Each row is followed by its class. Each block has new classes.
[ 14  -5   2  26   2  -5   8   3  11   3  51   4   4   8  -2 -31  11   1
 -12  -1 -25 -16   7 -39   1 -11  12  -7 -14  12  -1  24  11 -10  12 -23
   2] -> N
[  6   4  14   1 -11  11 -11   4  -6  -7 -11  -5  23   3  20  -3  -2  19
   4 -20  -7  56   5   3   1 -19 -17  -7  22 -12  17   5   0 -40   0   4
   7] -> N
[ 37   0  17   9  -7   0 -12  10  -3  -4 -21   7   8   0   7   6   6   8
  14  -9 -12  38  17 -14   3 -30   0   2   6   0   1   0  -3 -32  -6  11
   0] -> N
[ 25 -16   6  12 -13  -3  -7   1  18   0 101  10   6  -2 -11 -16  23   5
 -10 -19 -27  25   8  -7 -16 -12   2  -5   3  -2  13  31  21 -11   6   1
   9] -> D
[-16  -4   9   1 -12  19   5   0  -9  -3  54   8  -6   1   2  27  18  28
   5  -4   4  51  14 -39 -12 -25  -6   0  10  15   6  17  27 -28 -10   1
  15] -> N
[ 33  26   1   7 -18   1  16   3 -11  -9  77 -22  -4  11   6   4  15  18
 -11 -17  -8  34  18 -28  -3 -16  38  -7  16   4   1  23   5 -20  -4   4
   7] -> N
[ 16  -2 -12  12 -20 -32 -15  -7   4  -5  31 -10  12   0   0 -23  23  15
   7 -26   1  36  21 -16  -3 -24   7  -8   1  11   7  20  16 -21   7  15
   4] -> D
[ 29 -10  -1  27  -6  -6 -29  10   5  -3  24   5   8   7  -6 -23  20  24
 -11   0   1 -16  22 -40  -3 -22  13   1  27  -7   8  39  12 -39  11  -3
  -8] -> N
[ 19   5   6   4  -7 -19   9  10  -1  -1  -6 -10  -4   7   7 -22  17  25
   9  -2  -4  38  18 -16  40 -23 -43   3  -2   7  14  32   7 -22  16   2
  -3] -> D
[ 17   7  13  10 -13  14   1   9   5  10 -17   2  -6  21  17  17  17  27
   2  -6   0  61 -20 -26  13 -26   5   2  14  -4  28  14  11 -20  18   5
  -2] -> D
[ 12   3   5   6  -8   3 -15 -14  -2  -1  30 -17  -3  -6  14 -18  11   2
  12  -5  -8  -2  10 -30   6 -15   6  -4 -12   1   8  15  17 -21  12   8
  -9] -> N
[  0  -5   1  -5  -6  13 -46  13   0  -1 -66 -16   3   5   7 -29  20   4
   0 -14 -10  -6  -1   0  -3 -43  -4   1  -5  -9  -4  17  18 -32  10  14
  -3] -> N
[ 31   1  -4   4 -36  15 -15  11  -5  -6 -41  -5  -2  -2  18 -41  18  12
 -18 -36 -26  19  18 -21  21 -34 -24 -18 -14  -7   4  31  -3 -38   1  -7
 -16] -> D
[ 10  -3  -6  10 -17   4 -27  16   3  -2 -37 -16  -3  -5   6 -50  11  20
 -13  -4 -11 -54  21 -28  -7 -42  -4   3 -17 -15  -3   1  13 -26  12   3
   2] -> D
[ 16  -6   7  17 -19   8 -34  20  -1   2 -47   0 -10   4  17 -40  32  14
  -6  -3   4  10  13 -14 -16 -45 -14  -7   0  -3   7   4   1 -47  12  21
  -6] -> D

Each row is followed by its class.
[  0   5   1  -1   0   5   6  -9   6  -1   0   6   3  -2  -2  -3   3   4
  -3  -1   9  -2   4   2   2 -12   0  -1   9  -5   3   2  -3  -1 -10   8
   3] -> B
[  0   2  -3   4 -17   3   4   7  19  -1   7   3   4   1  -4  -6  -2   0
   0  -4   4  -1   0  -2  -1 -17   2  -1  12 -28   7  15  -3   2  -3   8
   4] -> M
[  2   7   0  -4  11  -5   0  -3   2  -1   3   3   6   0  10  18  -1   0
  -1   0 -21   0  -3   2   2 -27   0   1  -3 -16   3  -3   2   3 -16  14
  -2] -> U
[ -1  22  -3 -13  27  -3  -3  -8  -8  -4   8   9   4   7   9  26   5   7
  -3   0 -20   1  26   6  15 -32  -4  -1   4 -11  -4 -16  -2   4 -29  12
   3] -> Z
[  1  19   0  -7  52  -2  -4  -6  18   2   6   1  -2  10  11  28  -2  -5
 -10   8 -63   1   0   0   0 -16  -2   3  -3 -18   8   3   0  -3 -18  19
  -1] -> C
[  2  27  -4   6  26  -2  -9 -11  26   1   8   8   9   6  12   8  -4  -2
 -15   5 -63  -3 -29  -1  -7 -37   7   2   2 -51  18  17  -1  -6 -27  40
  -2] -> L
[  1  -7  -4   8 -22  -3   4  12   4  -3   2   0   1  -6   0 -10  -1   0
   8  -8  16   2 -11  -4  -2 -10   2  -3   3 -17   3   7  -1   1   5  -5
   2] -> M
[  2   0   0  -3   3   4   1  -9  -4  -2  -2   5   4  -3 -11   2   3   2
  -2   0  15  -1  12   3   2  -8   0  -3   1   8  -3  -1   2   0  -4   1
   1] -> B
[  2   8  11  -2  31  17   2 -30  12   3   6  14   8  -4   6  16   0   0
 -14   0   6  -2  -9  15   2 -40   0  -3   1  -8   4  -1   1  -2 -26  35
   1] -> U
[  2  20   0   1  16   6  -4 -10  29  -1   5   9   3   3   4  -1   0  -1
 -13  -2 -49  -3  -4  -3  -1  -9   1   2   7 -24  12  13   1  -3 -14  23
   2] -> L
[  3  16  -5 -16  16  -2  -8   0  -7  -3   5   7  11   6   6  16   7   6
   5   3 -27   3  44   2  13 -20  -1   1  11  -1  -3 -17  -3   0 -22   7
   4] -> Z
[  1  30   3 -10  40   8  -3 -16  24  -5   9  10  11   6  13  22   1   0
 -11   5 -50   0  30   2   8 -36  -1   1  12 -29   8   4   0  -2 -35  32
   4] -> Z
[  3  17   2 -10  32   3  -2 -16   4  -4   7   8   5   6   9  24   3   3
  -6   4 -29   1  29   4   9 -25  -3   3   6  -6   3 -11  -3   0 -30  17
   5] -> Z
[  2  10 -13  -5  -1  -7  -7  -3  -6  -3   2   2  -3   5   5   3   3   4
   2  -1 -22  -3 -24   4   0  -1  -1   1  -1 -12  -1  -8   1  -5 -11   5
  -4] -> L
[-1  5  9 -3  7  8 -2  7 16  2  2  1  1  3 -1  2  0 10 -7  4 -6 -3 25 -3
  3  3  3  2  5  3  5 12 -1 -1  4  3  3] -> B
[  2  11   5   0  17   7   0  -9  22   3   3   4   3   9   0   2  -1  -3
 -11   6  -9   1  13   4   0  -9  -1   5  11 -10   9  14   0  -3  -7  20
   6] -> B
[  2  12 -18  -3   3  -6  -5   0  -5  -4   1   4   2   4   9   5   0   7
   8  -5 -31  -1 -19   1  -1 -11  -2   1  -1 -21   3  -9  -2   0 -15   6
  -1] -> L
[  3  10  -3  -9  12   0  -1  -7  -7  -6   0   0   5   1   7  13   3   2
   2   1 -13   3  21   4  10 -29  -1 -23   7 -14  -2 -12   1   1 -21   9
   1] -> Z
[ -1  -3   1   2 -13   4   8  -2   0  -1   4   4   4  -7  -2  -7   3   3
   4  -5  22  -1  -6   1  -1 -17   1  -2  12 -12   1   4   0   2   0   6
   2] -> M

Each row is followed by its class.
[ -8  -4   2   5  16   3  -6 -22  -3  -3   1  -8  10   7   2   8 -12  30
   3  -6   6   7  -4   2  -9  -6   1 -15  27  17 -18 -10  -6   0  20  -2
   9] -> ramo
[ -1 -11  -3  -6   1   8   1 -10  -4   0  -4   4   4   5   1 -41 -23  20
   3 -10  -3   0   0  -7  -1   3   3  -1  18  -8  -3  -5  -9   3   3 -12
   3] -> sulok
[  4  -6  -4   3  -8   5  -2  -5  -1   4  -3  16   8  -1   2  -5  -9   8
   2  -3  -2  -3   6  -6   4   5  -5   6   2 -11   0  -1  -3   3   0   4
   4] -> sulok
[-10 -10   3   7   4   9   2  -1  -5  -2   0   7  12   3  10  -2 -21 -13
  13   0  -7  -5  -2  -3   9 -11  -7  -1  -5   2  12  -3   4   5  15   2
 -12] -> ramo
[  2  -2   0 -13  -3   1  -1  -7   3  -4  -2  -9   6   4   4  -5  -5   4
  -3  -4   0  -3  -2 -11   3   5  -5   2   8  -4  -9  -2  -3   2  -1  -4
  -7] -> sulok
[  1  -4  -1  -7   1   1   2   0   0  -1   0  11  -3   5  -5  -7 -21  13
   0  -5  -4  -5   1  -1   5   2   7   1  12 -16  12   0 -11   1  -4 -18
   6] -> sulok
[  1 -10   3 -12   8   9  -5 -24  -6  -5   0 -16  10   5  11  -2 -24  11
   5  -8  -3   1  -7  -9  -7   0  -6 -16  39   5 -21 -14  -5   6  15  -7
   0] -> ramo
[-1  3 -3  4 -5  2 -3 -2  3  2 -3  6 -2  7  2 -1 -4 12  2 -2 -2 -2  0  3
  4  7 -2  1  3 -5  3  2  0 -5  1  1  2] -> sulok
[  5  -5  11  -1  15   2   7 -21  -2  -3   0 -13   5  -3   2   4   0   0
  -3 -12  -3  10  -3  -3 -13   0  -7 -13  28  14 -14 -17   3   2   9   1
   0] -> ramo
[-10  -4  -7  10  -4   3  -8 -14   2   7  -4  24 -18 -11  -6  -2  -4  20
  10   7   0  -4   5  20  11   1  10   8   1 -13  13  15 -16  -3 -11  -7
  16] -> sulok
[  1  -1  -1  -6  -8   4  -2   3   0  -1   0  -4   9  -1   7  -3  -5  -6
  -7  -4  -5   2  -3 -15   0  11  -7   1  -3  -1  -8   0   2  -4  -3  10
 -15] -> futed
[  1  -2  -2  -8  -4   5  -5  -5   3   1   2  -1   2  -8   4  -4  -7   5
  -6   6  -5   0  -6   7  -2   5  -8  -7   8   4 -10   0  -7   0  -1 -11
  -1] -> sulok
[-10   8  -1  12  -5  -2  -3  -2   3   8  -8   4   6  12  -5   1   1  13
   3   4   7  -4   1   8   1  -7  10   6 -12  -4   9   3  -3   0   0   0
   0] -> sulok
[-18  -1  -7  14  -5   2 -14 -17   3   2  -2  20  -9   0  -6  -4  -4  26
  18  11   5  -5   1  20  12   0  11   3  -3 -12   9  21 -19  -8 -12  -2
  16] -> sulok
[ -2  -8  -2  -6  -2  -4  -4 -25  -3   2  -2  -3   4   7  -5  -9 -11  29
   3   2   3  -6   7   4   7  13  16  11  11 -16  -5   2 -15   4  -9  -3
  10] -> sulok
[-7 -1  2  4 -5  0  3  6  0  5 -4  0 -2  8 -1 -2 -5  9  3  3  2 -5  1 -2
  0 -1  4  7 -5 -2  8 -6  3 -1  3  2 -3] -> sulok
[-13  -5   5  12  10   5   0  -3   3   1   2   6   2  -6   0   5   1   6
   3   5   0   6  -7  11  -3  -4  -4  -8  12  14  -3  -2  -4   2   9  -4
   4] -> ramo
[-6  0 -3  1 -1  5 -7 -9  0  4 -3  4 -2 -3  3  1 -4  7 -4  0  1 -1 -1  4
  5  0  2  3  4 -7  3  3 -4  1 -4  4  0] -> sulok
[  3  -2   0  -2   1   5  -2   0   0   4  -9  -1   1   0   2   1 -12  12
   0 -10  -6  12   4   5   8  -6  -4   1  11  -6  -3 -12   6   0   4   8
   1] -> ramo
[  3  -1  -2  -6  -4   4   1  -3   3  -1  -5  13   3  12  -4  -4 -14  21
  -2 -10   3  -2   2  -2  -3   5   7   2  11 -14   0  -5  -9  -4   0  -7
   3] -> sulok
[ -7 -11   5  -3   5  10   0  -8  -4  -2   4   0   9  -6   6  -3 -10  -3
   2   4  -6  -3  -3 -12  -6   3  -3  -9   8   6  -8  -7  -8  21   8  -7
  -7] -> ramo
[ -3   0   4   5  11   5   6   2  -7   2   5  16   0 -14   3  -2   2 -14
   6   0  -5  -2  -3  -1  -1  -3  -4  -6   0   8   6  -6   1   2   2   0
  -1] -> ramo
[ -5  -6   4   3   2   4   4  -5  -4  -1   1   0   2   2   1  -1  -7  13
   5 -10   1  10   2   2  -5  -6  -2 -14  25  11  -6 -14  -4   3  13  -6
   4] -> ramo
[  7  -3   0 -10   2  -5   9   8   2   0  -2  -5   4   5 -10  -3  -3   9
  -9  -6   5   1   3   0   0   8   6   3   6  -7   0  -6  -3  -6  -2  -6
   2] -> sulok
[ -2  -5   2   3   1   0   7   4  -1  -1  -7   5   8  11  -8  -6 -15  16
   5  -9   2   1   5   1  -2  -2  11   4   6 -14  12 -10  -5  -2   2   0
   4] -> sulok
[ -8   1  -2   1  -2   1   1  -7   3  -3  -4   4   5  16  -7  -2 -16  22
   9  -3   5 -12   0   6  10  -2  12   0   4 -13   9  -3 -10  -2   5  -9
   2] -> sulok
[ -1   6  -5   1 -10   7   1  10   1   3  -2  13  -8  -9   1  -5  -4   1
   0  -1  -7  -1  -4  -8   7  -1  -5   4  -8 -17   7   3   5  -1  -6   3
  -5] -> futed
[ -7 -11   0  -7  11   9   1 -10  -6   2   4   5   5  -7   6  -1 -13   5
   4  -1  -7   1  -2   2   2  -1  -8 -13  23   7  -2  -2  -9   3  10 -13
   4] -> ramo
[  1  -1  -5  -9  -4   5  -1  -3   6  -1  -2  -2   3   8  -3  -2 -13  23
  -2  -7  -2   2   1  -1   2   3   4   1   8 -13  -4  -6  -5  -1   0  -6
   1] -> sulok
[ -3  -2   0  -4  -7  -7   1   2   6   0  -6 -11  13  17  -3  -1 -10  24
   2  -7   5   3  -3  -3   0   2   5  -4  11   2 -11  -9  -2  -3   5  -1
  -5] -> sulok
[ -1  -7  -4  -5   2  13   0  -5  -1   1  -3   6   5   0  -1   1 -16  22
   1  -6  -5   6   1   0  -1  -2   3   3  15 -13  -6  -6  -6   0   3  -4
   4] -> sulok
[  2   4  -5   6 -11  -3  -4  -2   4  -4  -9  -1   2  11  -4   1  -5  19
   0  -7   5   2   5   6   3   6   5   7  -4 -15  -4   1  -2   4  -6   4
   9] -> sulok
[  6   0   1 -12  10   6   3  -3   0  -3   2  -1   1  -9   3  -1  -7   1
  -3  -7  -5   1   2  -9  -3   5  -4  -7  22   4  -9  -2   1   2   4  -9
  -6] -> ramo
[ -2  -1  -4   6  -6   0  -3  -3   1   3  -4  11  -3  -8  -3  -2  -3  10
   6   3   3  -8   3   6   8   1   7   8  -6 -13   9   7  -2   0  -9   3
   4] -> sulok
[-22  -7   2  14   5   9  -8  -9   5   6   0  19   5  -8   3   2  -4  21
  12   5  -2   5   2  12   2  -8   4  -4  11   4   4   1 -11   6   4   3
   2] -> ramo
[ -3  -1  -3   2  -7   4  -2  -5   1   2   0   2   7   0   1  -6  -6  11
   3  -1  -1  -3   4   1   8   1   2   8  -3 -13   5   4  -7   0  -9   3
   4] -> sulok
[ -5   1   9   7   6   3   5   2  -2   2  -1   2   6   8  -4   3 -11   2
   6  -5  -1   2   1   3   3 -10   1  -1   1  -4  10 -12   4   3  11   1
  -3] -> ramo
[ -5  -4  -4   1   3   4 -15 -13   0  -1  -2   9   3  -5   2  -1  -7  19
   6  -1  -1   4   2   7   5   3   5  -3  12  -5  -1   7 -12  -2  -3  -2
   9] -> sulok
[-11  -1   1  10   2   3  -2  -3   3   5  -1  10  -4  -5  -1   0  -1   5
   5   2   0   0   4  10   4  -3   5   3  -5  -2  12   3  -3   1  -2   4
   4] -> ramo
[ -5   1  -7   0   2  14  -8 -17  -1   0   1   9   0  -4  12 -41 -21  15
  11  -1 -11   0  -3   4  10 -12 -10  -9  19  -5  -3   8  -8  -2   5  -6
   1] -> ramo
[ -5  -4  -2   9   4   2   4  -5   4  -1  -4   2   7   8  -4  -1  -8  19
   7  -3   6  -4   7   5   4  -4   9   4   5  -8   5 -11  -6   0   3  -1
   4] -> sulok
[ -1  -4  -3  -4   1   2   0 -10 -10  -2  -5  -2   4  10  -1  -6 -14  11
   4  -6   0  -7   1   1   4  -4   6   2  10  -8   0  -2  -9   0   2  -8
   7] -> sulok
[  3  -9  10   5   8   3  11   9  -7   0  -2 -12  15   5   2  -2   2 -14
   5  -4  -2   2   0 -14  -9  -3  -1  -5  -2   7  -1 -23  12   8  15  12
 -16] -> ramo
[-2 -5  0 -4  5 11 -4 -5  3  7 -1  3 -2  1 -4  8 -9 15 -2 -5 -1  3  2  3
  1  3  5  0 16 -5 -1 -1 -8  1 -3 -9 11] -> sulok
[ -3  -9  -4  -3  -4   9  -1  -7  -1   0  -6   0   6  22  -1  -5 -21  30
   4  -4   1  -5   4   1   7   2   6   9   4 -12   1  -4  -9   1  -3  -4
   6] -> sulok
[ -2  -6  -3  -5   1   7  -2  -4  -4   5  -1  11  -3  -4   1  -6 -14   9
   0  -5  -6  -1   4  -1   7   2   0   3  10 -13   7   1  -8   2   0  -7
   2] -> sulok
[  0  -5   0  -4   9  20  -4  -1  -2   0   8   2  -7 -27  17   3   2 -21
  -4   0 -20   4 -11  -9  -3  -6 -33 -15   4  19  -5   4   7   4   4  -2
 -11] -> ramo

Each row is followed by its class. Each block has new classes.
[-17   6  -3  -1  -2  -4 -11   1  -8  23   4  -1   3 -16  -6 -14  47   6
 -11   9  -1 -10  -8   6 -16  -7   2   3  -6  -2   1 -16   3  -1  -8 -12
   8] -> X
[  3   2 -17   1  -1  26  -2   7   1  16  -2 -17   0  13 -11  21  18   1
  15  -3   1  15   4   5 -16 -25  -7   8   0  -4  10   7  18  20   1   4
   4] -> P
[ 13   1   4   6   5  -3  -3   2   1  15  -1 -10  12  -6   2  -9  35   2
   4 -10  -3   8  -7 -15  -6  -1  -4   4   0 -20   6  11 -14 -14  -8   0
  -7] -> Y
[  1   6  -4   6  -4   0  -6  -3   2   1   8 -13   6  -1 -11  -5  47   6
   9  -5  -4   2   4   7 -21  -9  -4   8  -2 -15  17  -2   3  10  -1  -3
   6] -> Y
[  6   2  -2  10   3   7  11 -11  -5   5   0  -8   2  -2 -16  -7  57   4
  -2  -8  -5   8  12   1 -30 -24  -8  17  -5  -1  10   4  -7  10   2   1
  -6] -> P
[ 17   2   2  12 -53   1  -2  -2 -10  34 -24   3  -1  -9  -9 -18  84  -3
   3  -7  -8  22  -4   3 -30 -30 -14  18   0  -9   7  10   0  14   4   3
   4] -> X
[ 10  10 -20   0 -10   2  -1   4  -7  24  -8  13   0  10 -15 -10  63  -3
   5  -2   1  40   6  27 -25 -10 -19  37  -5   4   8   5   6  11   6   0
  -2] -> F
